Each row has a hidden trait or not; one of two labels after the row says which. A new part has a new trait and new labels.
[ 17.5  -9.7 -28.3  -6.5 -28.8  -7.8 -36.7  20.0   0.2 -21.4  -0.7 -13.0
   5.4 -29.3 -18.5  75.2  19.7 -12.6  14.5  -0.3   7.0] : Mg
[ -0.3  -5.5  -5.6  17.2  -2.7  -3.1  -3.7   1.6  -5.1   9.9  -2.9 -28.2
  -3.7   4.6  -9.3  11.1  18.6   3.9  -6.4 -17.5  12.9] : PG
[  6.5 -10.4 -18.7   4.8 -17.7  -5.2 -11.6   3.4  -1.5 -11.0  -3.7 -31.2
   1.3  -7.7 -19.3  46.3  30.2  -8.5   3.0 -11.0  14.0] : PG
[  2.3   4.9   6.3  11.7  -6.2   2.6  11.7 -15.7   6.6 -14.8  -3.0 -10.9
   0.4   9.9  -1.2 -43.8  13.2   6.9   2.1 -14.9   9.3] : PG
[  7.0  -4.2 -11.1  -7.3 -12.3  -6.7 -16.3   6.1   1.7 -37.9  -8.9  -9.1
   5.0  -6.7 -21.0  37.2  15.0 -25.5  13.7  12.0   5.4] : Mg
[  7.7  -4.4 -15.4   0.6  -6.0 -10.4 -33.2  18.4  -4.1 -10.4  -8.6 -21.1
   3.4  -9.3  -9.1  68.6   9.2 -13.9   2.1   6.1   5.0] : PG
[-10.6 -21.4 -10.6  17.9 -16.3   2.1  37.7 -13.0  -7.2   7.7   0.9 -47.4
  -8.6  16.4 -45.9  -8.3  53.7 -12.4  -2.3 -28.1  25.6] : PG
[ -5.2  -4.9   1.3  18.2  -6.5   0.7  18.6 -17.0   0.2 -14.5  -7.8 -38.9
  -1.2  20.5 -22.9 -30.7  32.7  -6.4  -1.0 -19.1  20.3] : PG
[  6.6  -2.5  -8.9  -2.3 -11.0  -4.7  -7.5   8.4   0.1 -14.4  -2.4  -9.9
   2.3  -8.5  -9.2  38.4   9.1  -5.3   6.2   1.9   2.7] : PG
[  6.7   0.8  -2.7   1.7 -11.9   0.4   3.2  -4.4   5.0 -13.3  -0.2  -6.3
   1.9  -2.3  -5.8  -6.5  12.2   1.9   5.6  -9.6   6.2] : Mg
[  9.4   5.2  -0.9  -1.5 -15.1   0.0  -2.7 -14.7  11.2 -43.8  -8.0  -8.0
   8.0   0.4  -7.7 -12.6  12.2  -9.2  10.9  -0.9   8.8] : Mg
[  8.2  -9.2 -13.2  -9.6 -18.6  -4.4  -7.1  12.7   0.5 -23.1   0.3   1.7
   2.2 -15.0 -24.8  43.5  13.7 -19.2  16.2  10.7   1.5] : Mg
[ -3.7   6.5  12.4  15.1  -0.4   3.4  20.8 -25.3   7.0 -19.4  -9.4 -22.9
   1.7  24.6  -1.4 -59.8  15.2   1.3  -2.9 -15.7  14.6] : PG
[  9.9   0.1  -5.1   3.7 -25.1   4.1  13.4 -11.3   8.5 -15.3   5.3 -10.9
   1.6  -5.8  -6.9 -14.1  20.5  10.6   6.6 -21.5  10.3] : Mg
[ 14.4  -3.6 -17.1   3.7 -21.9   3.1   1.2   9.4   0.1  45.6  20.2  -9.1
  -5.0 -26.1  16.5  31.3  14.6  43.7  -7.0 -33.8   2.5] : PG
[  5.7  -6.3 -13.0   4.7 -14.1  -3.8  -9.5  10.3  -3.6   5.9   2.2 -20.8
  -1.7  -8.6  -8.0  38.7  15.6   4.3  -0.5 -13.0   6.9] : PG
[  7.8  16.3   6.8  11.6  -4.2   1.5  -4.5 -15.3   9.8  -9.7  -4.6 -16.0
   5.0   7.4  28.7 -31.3   0.6  23.6  -6.8 -18.8   6.3] : PG
[  3.7  -4.5  -2.3  -3.0 -22.1   5.7  37.4 -20.0   9.9 -32.1   1.8 -13.2
   1.4   4.5 -28.8 -29.0  29.5  -7.0  11.9 -12.0  12.7] : Mg
[  9.8  -2.4 -10.8  -5.8 -21.9  -1.2   0.6  -5.2   8.3 -36.9  -4.0 -15.7
   6.2  -7.1 -16.2  19.2  20.6 -12.0  13.6  -1.0  10.3] : Mg
[  5.2   2.5   2.4   8.0 -26.1  12.1  48.6 -32.4  13.0  -1.7   9.7 -22.3
  -1.5   6.4   2.2 -63.0  34.8  32.8  -0.9 -40.1  13.8] : PG
[ -2.1  -3.4  -3.6  15.4  -0.3  -4.1 -12.9   9.2  -6.3  18.0  -0.9 -20.7
  -3.7  -0.3  -0.1  17.7   8.1  10.0  -8.3 -14.0   6.3] : PG
[  1.9   2.9   5.3  10.3 -12.6   7.7  32.3 -24.9   8.6 -10.7   2.2 -17.5
  -0.5  10.4  -4.7 -60.0  22.6  12.7   1.5 -25.1  14.1] : PG
[ 22.2  -1.8 -20.9 -15.5 -27.3  -1.6 -19.1  19.8   3.0   6.3  15.1  15.4
   1.8 -40.6   7.7  61.9  -1.0  20.5  10.0  -5.8  -9.5] : Mg
[  9.4   0.5  -8.4  -5.7  -9.0  -4.2 -13.3  12.6   0.2  -7.8   0.6  -2.4
   2.3 -14.9   1.1  44.4   0.9   2.8   5.0   4.3  -2.5] : PG
[  8.8  -8.4 -17.6   0.0 -22.8  -3.3  -6.1   4.8  -0.1 -10.4   0.0 -22.9
   1.3 -13.1 -12.9  45.8  24.6  -0.4   4.3 -10.6   9.4] : PG
[ -2.0   4.4  10.3  14.0  -2.8   1.4  10.9 -19.4   5.6 -33.0 -10.9 -17.7
   2.5  20.1 -12.3 -56.5  15.7 -10.7   3.2  -7.8  13.6] : Mg
[ 10.7   2.2  -6.0  -6.6  -8.0  -8.1 -32.3  10.9   3.9 -48.5 -11.7   1.7
   8.7  -8.5 -16.2  33.9   0.7 -29.3  16.0  20.2   0.5] : Mg
[  9.9  -9.7 -18.0  -9.1 -17.1  -4.2  -7.7  18.9  -3.3   2.6   6.3  -4.4
  -0.6 -21.9 -14.1  62.4  10.9  -1.6   7.8  -1.0  -1.9] : PG
[  2.3   8.7  12.7  12.1  -7.2   4.7  17.5 -26.0   9.6 -21.5  -6.7 -14.4
   3.0  16.3   0.0 -67.9  13.5   4.5  -0.1 -15.2  14.0] : Mg
[  1.6   2.3   7.2  11.6  -3.7   1.3  10.9 -15.1   4.7 -18.6  -7.4 -13.8
   1.1  14.2 -11.7 -46.0  14.8  -3.6   2.9 -10.0  11.1] : PG
[  0.0  -8.2  -1.0  -0.1 -15.1   0.1  19.4  -9.6   4.4 -33.9  -4.6 -17.0
   1.7   6.9 -29.9  -6.4  26.3 -18.5  10.6  -2.8  11.7] : Mg
[  9.9   3.2  -3.1  -4.1 -15.5  -1.7  -4.5  -6.4   9.8 -45.6  -8.7  -5.4
   8.3  -1.7 -12.1   3.6  10.7 -16.5  13.5   5.6   6.9] : Mg
[  3.1   5.2   4.8   2.9  -6.7   0.7   8.5 -10.8   7.4 -29.6  -6.2  -5.2
   3.5   8.2 -11.9 -31.6   9.8  -9.6   8.2  -2.5   7.9] : Mg
[  2.8 -11.7 -15.5   2.6 -10.3  -5.0  -5.6  12.8  -7.3  12.8   2.4 -21.6
  -3.8  -8.9 -13.5  55.0  16.9   0.7  -1.8  -8.1   5.6] : PG
[  3.4   5.2   5.6  13.2 -12.7   4.2  14.8 -24.6   9.7 -20.3  -5.4 -21.9
   2.9  13.6  -4.4 -54.0  19.2   5.5   1.7 -20.6  17.7] : PG
[  7.6  -2.7  -9.5  12.9 -14.8   0.7   1.8   0.6  -1.3  21.7   7.7 -23.5
  -3.6  -5.9   6.5   5.5  17.6  25.3  -6.1 -29.3  10.8] : PG
[  6.1   3.9  -1.0  -3.0  -9.3  -4.1 -11.4 -12.0  11.3 -68.3 -18.6 -11.0
  12.1   6.0 -20.4  -0.8  11.3 -36.0  15.8  14.9  12.2] : Mg
[  4.9  -2.6  -6.2  11.2 -12.7  -0.3   2.0  -2.5   0.8   4.5   2.6 -20.0
  -1.8  -2.5  -1.9  -0.6  18.5  11.8  -1.0 -20.7  11.0] : PG
